Below are the code and all the weights of a small trained network. Each question names an input and a class and asks about switching units off, where a switched-off unit gives its printed mean instead of its output.

import numpy as np


def w(rows, s, z=0):
    codes = np.array(rows[::2]) - 128.0
    scale = np.full(codes.shape[1], s)
    scale[-1] = z or s
    return codes * scale


def f(y):
    return y / 2 * (1 + np.tanh(0.7978845608 * (y + 0.044715 * y**3)))


def log_softmax(a):
    a = a - a.max(-1, keepdims=True)
    return a - np.log(np.exp(a).sum(-1, keepdims=True))


def net(x, mask):
    res = np.array(x, float).reshape(1, 2) / 4 @ E
    y = f(res @ A[0][:, :-1].T + A[0][:, -1])
    res = res + np.where(mask, y, B[0][:, -1]) @ B[0][:, :-1]
    return log_softmax(res[-1] @ U[:, :-1].T + U[:, -1])


A, B = {}, {}
E = w([
[109,133,203,2,122],'x0',
[162,6,160,144,91],'x1',
],0.0056)
A[0] = w([
[128,250,125,139,141,52],'neuron 1',
[136,126,117,174,131,8],'neuron 2',
[133,115,127,126,120,2],'neuron 3',
[136,125,99,221,132,77],'neuron 4',
[136,20,156,148,130,41],'neuron 5',
[134,116,160,39,133,51],'neuron 6',
],0.018,0.0052)
B[0] = w([
[105,81,93,88,35,254],'neuron 1',
[94,195,31,187,155,126],'neuron 2',
[114,171,4,185,162,94],'neuron 3',
[62,178,185,112,76,237],'neuron 4',
[101,102,70,79,49,237],'neuron 5',
[44,193,141,149,55,222],'neuron 6',
],0.035,0.0045)
U = w([
[125,63,26,92,93,101],'0',
[79,228,166,176,124,81],'1',
[189,63,252,105,164,255],'2',
[140,134,98,159,157,76],'3',
],0.011,0.0092)

Each question gives the input, the list of numbers given to net, and the class t.
The units are the neurons (one row each of A and B). Each row of codes is followed by its name. A weight is (code - 128) times the scale printed after its matrix; where a second scale follows, it is the last column's (A, B and U).
mask holds one flag per neuron, in row order. A switched-off neuron (its flag False) gives its mean, the last column of its row in B, instead of its output. The means were averaged over made-up inputs and are rounded, as every weight is.
A unit's drop is (log p(t) with every unit on - log p(t) with that unit switched off) / (log p(t) with every unit on - log p(t) with every unit switched off).
The circuit of an input: a set's keep is (log p(t) with only the set's units on - log p(t) with every unit switched off) / (log p(t) with every unit on - log p(t) with every unit switched off). Starting from all 6 units, units are removed one at a time, each time the one whose removal leaves the highest keep (on an exact tie, the one counted first), for as long as the keep stays at least 0.8.
circuit, biggest first: the units of the circuit, biggest drop first
unit that matters most: the unit with the biggest drop
top k neurons: the k neurons with the biggest drops, biggest first
drop of u: that unit's drop, to one decimal
input [-1,-3], class 2: circuit, biggest first : [neuron 5; neuron 6]
input [-4,2], class 1: circuit, biggest first : [neuron 1]
input [1,3], class 2: circuit, biggest first : [neuron 1; neuron 6]
input [-3,-1], class 2: circuit, biggest first : [neuron 6; neuron 5]
input [-2,3], class 2: circuit, biggest first : [neuron 1; neuron 6]
input [3,-3], class 2: circuit, biggest first : [neuron 5; neuron 4; neuron 2]
input [0,3], class 2: circuit, biggest first : [neuron 1; neuron 6]
input [7,-8], class 0: top 2 neurons : [neuron 1; neuron 4]
input [3,3], class 2: circuit, biggest first : [neuron 1; neuron 2]
input [7,5], class 1: top 2 neurons : [neuron 6; neuron 1]
input [-6,4], class 1: top 2 neurons : [neuron 4; neuron 1]
input [-7,5], class 1: top 2 neurons : [neuron 4; neuron 1]
input [0,2], class 2: drop of neuron 1 : 0.2
input [5,-8], class 0: unit that matters most : neuron 1
input [-4,0], class 1: drop of neuron 4 : 0.5
input [4,-8], class 0: drop of neuron 1 : 1.5
